Here is a tiny trained network, its code and every weight. The questions are about switching its units off for an input and a target symbol, where a switched-off unit gives its printed mean instead of its output.

import numpy as np


def w(rows, s, z=0):
    codes = np.array(rows[::2]) - 128.0
    scale = np.full(codes.shape[1], s)
    scale[-1] = z or s
    return codes * scale


def f(y):
    return y / 2 * (1 + np.tanh(0.7978845608 * (y + 0.044715 * y**3)))


def softmax(a):
    e = np.exp(a - a.max(-1, keepdims=True))
    return e / e.sum(-1, keepdims=True)


def log_softmax(a):
    a = a - a.max(-1, keepdims=True)
    return a - np.log(np.exp(a).sum(-1, keepdims=True))


def net(x, mask):
    ids = ['αεθπσψ'.index(c) for c in x.split()]
    T = len(ids)
    res = E[ids] + P[:T]
    u = 0
    for l in range(3):
        q, k, v = (res @ M[l].T for M in (Q, K, V))
        z = softmax(np.where(np.tri(T) > 0, q @ k.T / 3**0.5, -1e9)) @ v
        res = res + np.where(mask[u], z, O[l][:, -1]) @ O[l][:, :-1]
        u += 1
        y = f(res @ A[l][:, :-1].T + A[l][:, -1])
        res = res + np.where(mask[u : u + 12], y, B[l][:, -1]) @ B[l][:, :-1]
        u += 12
    return log_softmax(res[-1] @ U[:, :-1].T + U[:, -1])


Q, K, V, O, A, B = {}, {}, {}, {}, {}, {}
E = w([
[165,124,115,87,39,167,169],'α',
[181,132,146,52,3,116,85],'ε',
[167,23,49,118,82,155,44],'θ',
[139,47,114,19,203,152,77],'π',
[118,170,175,46,141,97,164],'σ',
[54,173,203,117,203,61,123],'ψ',
],0.0056)
P = w([
[90,126,146,187,109,176,122],'0',
[203,135,164,192,171,106,123],'1',
[91,118,60,130,124,95,172],'2',
[100,167,91,207,130,155,76],'3',
[195,205,89,214,193,69,81],'4',
[104,128,2,105,152,37,175],'5',
[58,171,144,140,108,156,73],'6',
],0.0075)
Q[0] = w([
[131,154,103,107,150,135,136],'0.h0',
[145,212,252,231,143,235,80],'0.h0',
[85,193,71,101,89,120,107],'0.h0',
],0.026)
K[0] = w([
[134,140,123,123,152,145,116],'0.h0',
[105,193,251,183,38,93,222],'0.h0',
[159,193,79,166,136,113,103],'0.h0',
],0.025)
V[0] = w([
[133,134,130,98,168,152,127],'0.h0',
[104,89,136,254,30,66,158],'0.h0',
[131,139,124,20,233,251,66],'0.h0',
],0.0054)
O[0] = w([
[117,128,118,132,121,128,124,43],'0.h0',
[193,252,112,93,198,218,166,252],'0.h0',
[52,61,201,157,48,25,121,8],'0.h0',
],0.0039,0.00024)
A[0] = w([
[116,103,136,203,128,87,167,52],'0.n0',
[131,107,139,179,133,103,159,85],'0.n1',
[67,104,154,166,245,138,216,2],'0.n2',
[124,150,123,76,139,127,94,71],'0.n3',
[101,153,130,83,103,203,73,96],'0.n4',
[144,171,108,128,186,188,136,51],'0.n5',
[87,101,175,144,174,199,154,63],'0.n6',
[126,119,102,116,160,197,153,58],'0.n7',
[88,127,206,35,121,179,159,51],'0.n8',
[127,105,221,176,129,138,110,74],'0.n9',
[206,81,139,79,76,142,142,73],'0.n10',
[127,130,135,172,172,110,130,36],'0.n11',
],0.011,0.0047)
B[0] = w([
[177,135,112,30,97,115,97,9],'0.n0',
[171,128,142,91,88,113,104,31],'0.n1',
[87,152,23,8,118,158,50,70],'0.n2',
[118,123,130,178,142,116,182,79],'0.n3',
[57,176,63,216,175,102,142,197],'0.n4',
[141,89,169,136,77,48,114,42],'0.n5',
[118,101,195,186,141,141,116,29],'0.n6',
[170,90,131,161,62,76,144,1],'0.n7',
[102,139,99,166,184,132,128,57],'0.n8',
[157,184,116,100,212,214,150,63],'0.n9',
[116,170,123,42,190,184,100,100],'0.n10',
[177,139,167,100,49,71,64,21],'0.n11',
],0.011,0.00099)
Q[1] = w([
[178,108,216,33,183,182,152],'1.h0',
[161,127,252,180,131,105,54],'1.h0',
[223,143,111,87,104,30,123],'1.h0',
],0.029)
K[1] = w([
[49,123,139,153,61,255,144],'1.h0',
[109,229,237,77,75,175,140],'1.h0',
[211,22,169,83,116,210,100],'1.h0',
],0.026)
V[1] = w([
[116,149,76,81,125,163,9],'1.h0',
[180,108,87,148,46,213,150],'1.h0',
[121,245,156,73,77,122,157],'1.h0',
],0.014)
O[1] = w([
[93,145,167,157,47,160,29,183],'1.h0',
[51,150,96,175,97,156,158,3],'1.h0',
[106,182,192,2,122,230,165,66],'1.h0',
],0.0083,0.0021)
A[1] = w([
[157,77,93,82,79,147,191,2],'1.n0',
[220,128,146,114,124,103,128,68],'1.n1',
[209,143,186,167,119,159,145,126],'1.n2',
[148,124,94,97,68,153,126,143],'1.n3',
[71,83,83,102,42,64,155,32],'1.n4',
[81,9,118,27,76,56,163,56],'1.n5',
[88,147,109,146,102,126,147,54],'1.n6',
[103,155,146,87,113,89,143,28],'1.n7',
[86,87,117,14,84,118,106,88],'1.n8',
[181,133,187,110,118,141,88,75],'1.n9',
[153,59,74,90,122,135,141,104],'1.n10',
[77,132,124,95,136,130,145,70],'1.n11',
],0.013,0.0058)
B[1] = w([
[175,116,162,104,107,249,98,103],'1.n0',
[166,84,107,69,59,163,136,159],'1.n1',
[120,100,101,118,178,114,35,179],'1.n2',
[100,140,161,91,184,121,123,158],'1.n3',
[108,73,123,47,174,163,92,250],'1.n4',
[104,62,205,197,47,160,147,229],'1.n5',
[165,86,130,83,81,188,119,136],'1.n6',
[153,65,121,195,100,169,156,99],'1.n7',
[121,115,92,201,188,59,137,171],'1.n8',
[116,14,151,115,93,174,81,186],'1.n9',
[108,185,168,85,113,118,133,168],'1.n10',
[192,134,155,157,99,91,128,118],'1.n11',
],0.014,0.0027)
Q[2] = w([
[62,152,155,158,175,105,53],'2.h0',
[52,145,252,194,152,118,165],'2.h0',
[121,67,198,162,155,250,88],'2.h0',
],0.027)
K[2] = w([
[88,253,104,126,117,151,111],'2.h0',
[19,209,103,112,118,210,173],'2.h0',
[72,115,65,170,73,112,52],'2.h0',
],0.032)
V[2] = w([
[89,130,214,164,139,151,165],'2.h0',
[4,132,107,3,81,112,134],'2.h0',
[150,170,45,83,86,71,101],'2.h0',
],0.0019)
O[2] = w([
[62,114,4,110,153,99,79,21],'2.h0',
[152,101,52,59,176,167,107,251],'2.h0',
[206,35,81,125,138,129,254,149],'2.h0',
],0.00074,0.00029)
A[2] = w([
[135,215,161,92,64,178,147,65],'2.n0',
[191,145,137,50,165,132,165,96],'2.n1',
[151,206,122,116,152,121,220,163],'2.n2',
[112,174,113,212,137,116,127,111],'2.n3',
[87,174,82,161,81,180,130,54],'2.n4',
[171,169,205,184,149,145,55,158],'2.n5',
[161,141,123,110,129,104,172,66],'2.n6',
[165,112,119,124,114,125,70,2],'2.n7',
[131,151,104,145,110,132,254,42],'2.n8',
[110,146,178,76,128,63,133,125],'2.n9',
[231,139,120,106,164,71,103,48],'2.n10',
[86,87,119,175,86,167,119,19],'2.n11',
],0.014,0.0082)
B[2] = w([
[164,4,151,77,192,81,96,158],'2.n0',
[78,146,183,167,72,123,23,176],'2.n1',
[166,205,188,104,159,121,165,254],'2.n2',
[140,118,193,123,69,17,104,220],'2.n3',
[114,65,204,136,137,201,146,158],'2.n4',
[133,97,62,107,126,115,141,254],'2.n5',
[94,75,141,106,152,115,138,125],'2.n6',
[134,95,208,112,187,89,179,153],'2.n7',
[139,58,50,180,119,140,201,160],'2.n8',
[146,125,97,177,117,173,112,171],'2.n9',
[129,129,139,185,112,202,240,176],'2.n10',
[143,213,151,151,108,172,119,208],'2.n11',
],0.016,0.0051)
U = w([
[160,244,175,91,162,112,149,127],'α',
[99,137,198,194,66,208,83,111],'ε',
[143,105,142,164,74,36,87,70],'θ',
[164,99,108,188,118,146,210,88],'π',
[172,71,203,82,146,139,108,68],'σ',
[83,140,2,80,151,161,84,254],'ψ',
],0.0027,0.0063)

Each question gives the input, a string of symbols that net reads in full, and the target symbol t.
The units are the heads (3 rows each of Q, K, V and O) and the neurons (one row each of A and B). Each row of codes is followed by its name. A weight is (code - 128) times the scale printed after its matrix; where a second scale follows, it is the last column's (O, A, B and U).
mask holds one flag per unit, layer by layer, with each layer's heads first. A switched-off unit (its flag False) gives its mean, the last column of its rows in O or B, instead of its output. The means were averaged over made-up inputs and are rounded, as every weight is.
A unit's drop is (log p(t) with every unit on - log p(t) with that unit switched off) / (log p(t) with every unit on - log p(t) with every unit switched off).
The circuit of an input: a set's keep is (log p(t) with only the set's units on - log p(t) with every unit switched off) / (log p(t) with every unit on - log p(t) with every unit switched off). Starting from the 12 units with the biggest drops (on a tie, the unit counted first), units are removed one at a time, each time the one whose removal leaves the highest keep (on an exact tie, the one counted first), for as long as the keep stays at least 0.8.
circuit, biggest first: the units of the circuit, biggest drop first
most important unit: the unit with the biggest drop
k most important neurons of layer l: the k neurons of layer l with the biggest drops, biggest first
drop of u: that unit's drop, to one decimal
input ψ θ ε ψ θ, target θ: circuit, biggest first : 1.h0; 2.n3
input θ θ α π θ π, target ε: circuit, biggest first : 1.n5; 0.h0; 2.n11
input ε θ π θ σ, target θ: circuit, biggest first : 1.h0; 2.n3; 1.n4
input ε ψ σ ψ ψ, target σ: most important unit : 1.h0
input ε ψ π ε π, target σ: 2 most important neurons of layer 1 : 1.n9; 1.n1
input ψ ψ σ θ θ, target σ: 3 most important neurons of layer 0 : 0.n2; 0.n11; 0.n4
input ε ε σ ψ θ θ σ, target α: 2 most important neurons of layer 0 : 0.n4; 0.n8
input ε α α ψ σ σ π, target α: 2 most important neurons of layer 1 : 1.n9; 1.n5
input σ σ ψ α, target ψ: 2 most important neurons of layer 0 : 0.n2; 0.n4
input π ε ε α, target σ: 2 most important neurons of layer 1 : 1.n8; 1.n4
input ψ σ ε σ σ, target ε: 2 most important neurons of layer 2 : 2.n1; 2.n10
input σ σ ψ ψ, target ψ: 2 most important neurons of layer 2 : 2.n5; 2.n3
input π ε σ σ ψ σ α, target ψ: 2 most important neurons of layer 0 : 0.n4; 0.n2
input π ε ε σ σ ψ, target ε: most important neuron of layer 2 : 2.n11
input ε θ ε θ, target ε: 3 most important neurons of layer 2 : 2.n11; 2.n4; 2.n5
input σ σ α ψ α, target ε: 2 most important neurons of layer 2 : 2.n1; 2.n10
input σ σ ε ψ θ, target ε: 3 most important neurons of layer 2 : 2.n1; 2.n10; 2.n5
input ψ ψ α σ, target ψ: 2 most important neurons of layer 0 : 0.n2; 0.n4
input ε ε σ ψ σ σ, target π: 2 most important neurons of layer 1 : 1.n5; 1.n8
input θ π σ ψ π, target π: most important unit : 2.n10
input ε ψ σ ε, target ψ: drop of 0.n4 : 0.2
input θ ψ π ε, target ψ: drop of 0.n2 : 0.8
input ε ε ε, target α: drop of 1.n5 : 0.2
input θ ψ ε θ σ, target σ: drop of 2.n6 : 0.0
